Below are the code and all the weights of a small trained network. Each question names an input and a target symbol and asks about switching units off, where a switched-off unit gives its printed mean instead of its output.

import numpy as np


def w(rows, s, z=0):
    codes = np.array(rows[::2]) - 128.0
    scale = np.full(codes.shape[1], s)
    scale[-1] = z or s
    return codes * scale


def softmax(a):
    e = np.exp(a - a.max(-1, keepdims=True))
    return e / e.sum(-1, keepdims=True)


def log_softmax(a):
    a = a - a.max(-1, keepdims=True)
    return a - np.log(np.exp(a).sum(-1, keepdims=True))


def net(x, mask):
    ids = ['βγδεζηθξτφψ'.index(c) for c in x.split()]
    T = len(ids)
    res = E[ids] + P[:T]
    u = 0
    for l in range(3):
        r = res
        for j in range(2):
            rows = slice(3 * j, 3 * j + 3)
            q, k, v = (r @ M[l][rows].T for M in (Q, K, V))
            z = softmax(np.where(np.tri(T) > 0, q @ k.T / 3**0.5, -1e9)) @ v
            o = O[l][rows]
            res = res + np.where(mask[u + j], z, o[:, -1]) @ o[:, :-1]
        u += 2
    return log_softmax(res[-1] @ U[:, :-1].T + U[:, -1])


Q, K, V, O = {}, {}, {}, {}
E = w([
[163,158,115,189,82,153],'β',
[108,103,108,80,158,74],'γ',
[140,175,87,129,145,196],'δ',
[126,105,228,106,103,138],'ε',
[78,151,80,148,67,176],'ζ',
[155,184,144,129,151,75],'η',
[132,171,115,106,81,200],'θ',
[140,181,159,88,72,4],'ξ',
[147,131,98,65,116,107],'τ',
[138,108,94,120,60,143],'φ',
[67,184,107,143,156,170],'ψ',
],0.02)
P = w([
[152,128,109,148,155,210],'0',
[110,51,137,154,90,2],'1',
[52,195,141,192,80,81],'2',
[235,82,108,94,216,226],'3',
[202,125,121,94,81,35],'4',
[38,161,64,137,2,176],'5',
],0.0092)
Q[0] = w([
[200,115,163,219,96,49],'0.h0',
[4,50,158,106,143,126],'0.h0',
[163,186,219,98,155,144],'0.h0',
[197,102,46,145,255,185],'0.h1',
[198,213,253,254,32,162],'0.h1',
[69,185,204,127,51,193],'0.h1',
],0.0053)
K[0] = w([
[117,160,178,157,21,110],'0.h0',
[202,140,89,47,116,112],'0.h0',
[168,119,217,125,169,68],'0.h0',
[51,182,123,125,74,70],'0.h1',
[169,173,158,254,229,176],'0.h1',
[133,122,210,68,124,183],'0.h1',
],0.0078)
V[0] = w([
[167,201,190,201,130,79],'0.h0',
[103,28,211,45,31,204],'0.h0',
[203,2,113,209,176,99],'0.h0',
[103,15,84,96,54,98],'0.h1',
[191,146,101,121,63,102],'0.h1',
[175,249,103,96,134,82],'0.h1',
],0.0065)
O[0] = w([
[1,110,18,90,179,137,226],'0.h0',
[178,247,144,215,144,81,95],'0.h0',
[113,112,88,125,214,30,1],'0.h0',
[164,205,163,211,114,93,88],'0.h1',
[157,121,121,134,7,71,220],'0.h1',
[80,83,151,49,51,155,218],'0.h1',
],0.007,0.003)
Q[1] = w([
[181,12,229,117,191,183],'1.h0',
[76,119,201,170,134,157],'1.h0',
[179,161,142,79,120,126],'1.h0',
[140,62,109,184,76,179],'1.h1',
[65,152,254,107,98,125],'1.h1',
[105,154,137,116,156,149],'1.h1',
],0.0085)
K[1] = w([
[73,27,246,163,137,117],'1.h0',
[138,108,255,133,159,150],'1.h0',
[98,147,109,160,147,87],'1.h0',
[159,65,114,240,118,178],'1.h1',
[135,214,69,74,86,143],'1.h1',
[94,213,139,89,178,99],'1.h1',
],0.0075)
V[1] = w([
[115,56,175,110,218,120],'1.h0',
[224,123,131,48,73,141],'1.h0',
[201,254,125,85,169,245],'1.h0',
[169,83,100,169,188,145],'1.h1',
[88,112,122,64,179,73],'1.h1',
[186,75,31,134,38,163],'1.h1',
],0.0078)
O[1] = w([
[124,109,9,88,108,97,2],'1.h0',
[51,157,166,97,203,70,202],'1.h0',
[40,44,183,134,129,107,141],'1.h0',
[170,151,141,34,60,31,45],'1.h1',
[175,165,154,148,96,191,84],'1.h1',
[112,146,88,143,254,125,244],'1.h1',
],0.0093,0.007)
Q[2] = w([
[59,184,91,98,64,67],'2.h0',
[124,112,182,113,113,60],'2.h0',
[15,161,99,180,89,102],'2.h0',
[179,103,159,152,137,182],'2.h1',
[100,89,173,171,145,176],'2.h1',
[105,255,49,151,69,132],'2.h1',
],0.0071)
K[2] = w([
[77,158,9,27,187,212],'2.h0',
[48,196,145,147,135,121],'2.h0',
[225,93,176,133,239,254],'2.h0',
[175,72,133,127,157,61],'2.h1',
[132,153,108,79,205,155],'2.h1',
[129,103,171,74,66,146],'2.h1',
],0.0078)
V[2] = w([
[109,177,202,31,74,139],'2.h0',
[146,190,150,73,123,77],'2.h0',
[88,160,113,129,156,203],'2.h0',
[129,103,89,242,64,148],'2.h1',
[201,97,140,65,203,139],'2.h1',
[79,206,190,97,3,177],'2.h1',
],0.011)
O[2] = w([
[108,60,67,247,126,1,103],'2.h0',
[66,189,119,206,166,78,59],'2.h0',
[171,34,146,84,136,137,254],'2.h0',
[204,167,183,63,156,196,78],'2.h1',
[104,118,176,219,35,26,83],'2.h1',
[194,145,58,213,200,168,130],'2.h1',
],0.0086,0.008)
U = w([
[100,179,163,92,98,100,129],'β',
[162,105,155,170,41,125,147],'γ',
[95,105,2,81,36,109,194],'δ',
[141,102,58,143,184,121,174],'ε',
[88,157,94,19,75,117,130],'ζ',
[142,50,148,139,136,96,45],'η',
[114,62,117,93,49,95,41],'θ',
[181,82,201,129,113,144,23],'ξ',
[108,152,101,137,20,105,252],'τ',
[56,156,95,97,144,65,101],'φ',
[187,36,85,119,54,130,108],'ψ',
],0.0068,0.0048)

Each question gives the input, a string of symbols that net reads in full, and the target symbol t.
The units are the heads (3 rows each of Q, K, V and O). Each row of codes is followed by its name. A weight is (code - 128) times the scale printed after its matrix; where a second scale follows, it is the last column's (O and U).
mask holds one flag per head, layer by layer. A switched-off head (its flag False) gives its mean, the last column of its rows in O, instead of its output. The means were averaged over made-up inputs and are rounded, as every weight is.
A unit's drop is (log p(t) with every unit on - log p(t) with that unit switched off) / (log p(t) with every unit on - log p(t) with every unit switched off).
The circuit of an input: a set's keep is (log p(t) with only the set's units on - log p(t) with every unit switched off) / (log p(t) with every unit on - log p(t) with every unit switched off). Starting from all 6 units, units are removed one at a time, each time the one whose removal leaves the highest keep (on an exact tie, the one counted first), for as long as the keep stays at least 0.8.
units of the circuit, in order: the units of the circuit, biggest drop first
unit that matters most: the unit with the biggest drop
heads that matter: for each layer, one digit per head in row order, 1 if its drop is at least 0.15 and else 0, layers parted by /
input ε γ φ, target ε: units of the circuit, in order	1.h1; 2.h1; 0.h0
input θ φ β β ξ ζ, target ζ: units of the circuit, in order	2.h0; 1.h1
input θ ε τ, target θ: unit that matters most	1.h1
input φ β β ξ, target ζ: heads that matter	10 / 01 / 11
input θ ζ τ, target η: units of the circuit, in order	1.h0; 2.h0; 0.h0
input θ β β δ δ ψ, target θ: units of the circuit, in order	2.h1; 1.h0; 2.h0
input ψ γ η, target ψ: units of the circuit, in order	2.h0; 1.h0; 0.h1
input ε ψ τ δ β, target ε: heads that matter	11 / 01 / 11
input δ ψ ψ ξ γ, target ψ: units of the circuit, in order	2.h0; 1.h0
input ζ β β θ ε, target ζ: units of the circuit, in order	1.h1; 2.h0; 2.h1
input δ γ τ, target θ: units of the circuit, in order	2.h1; 2.h0; 1.h0; 0.h0
input β β η, target ζ: units of the circuit, in order	2.h0; 0.h0
input β τ ξ, target ζ: units of the circuit, in order	2.h0; 0.h0
input ξ ψ θ, target ε: heads that matter	00 / 00 / 01
input θ ξ δ, target η: unit that matters most	1.h0
input ξ ζ ζ δ ξ, target ξ: heads that matter	00 / 01 / 10
input δ β ξ, target θ: heads that matter	00 / 10 / 11
input ξ ε δ δ, target ξ: heads that matter	11 / 01 / 11
input ξ ζ ξ, target ε: heads that matter	00 / 00 / 01
input η β τ β η δ, target ζ: heads that matter	00 / 10 / 10
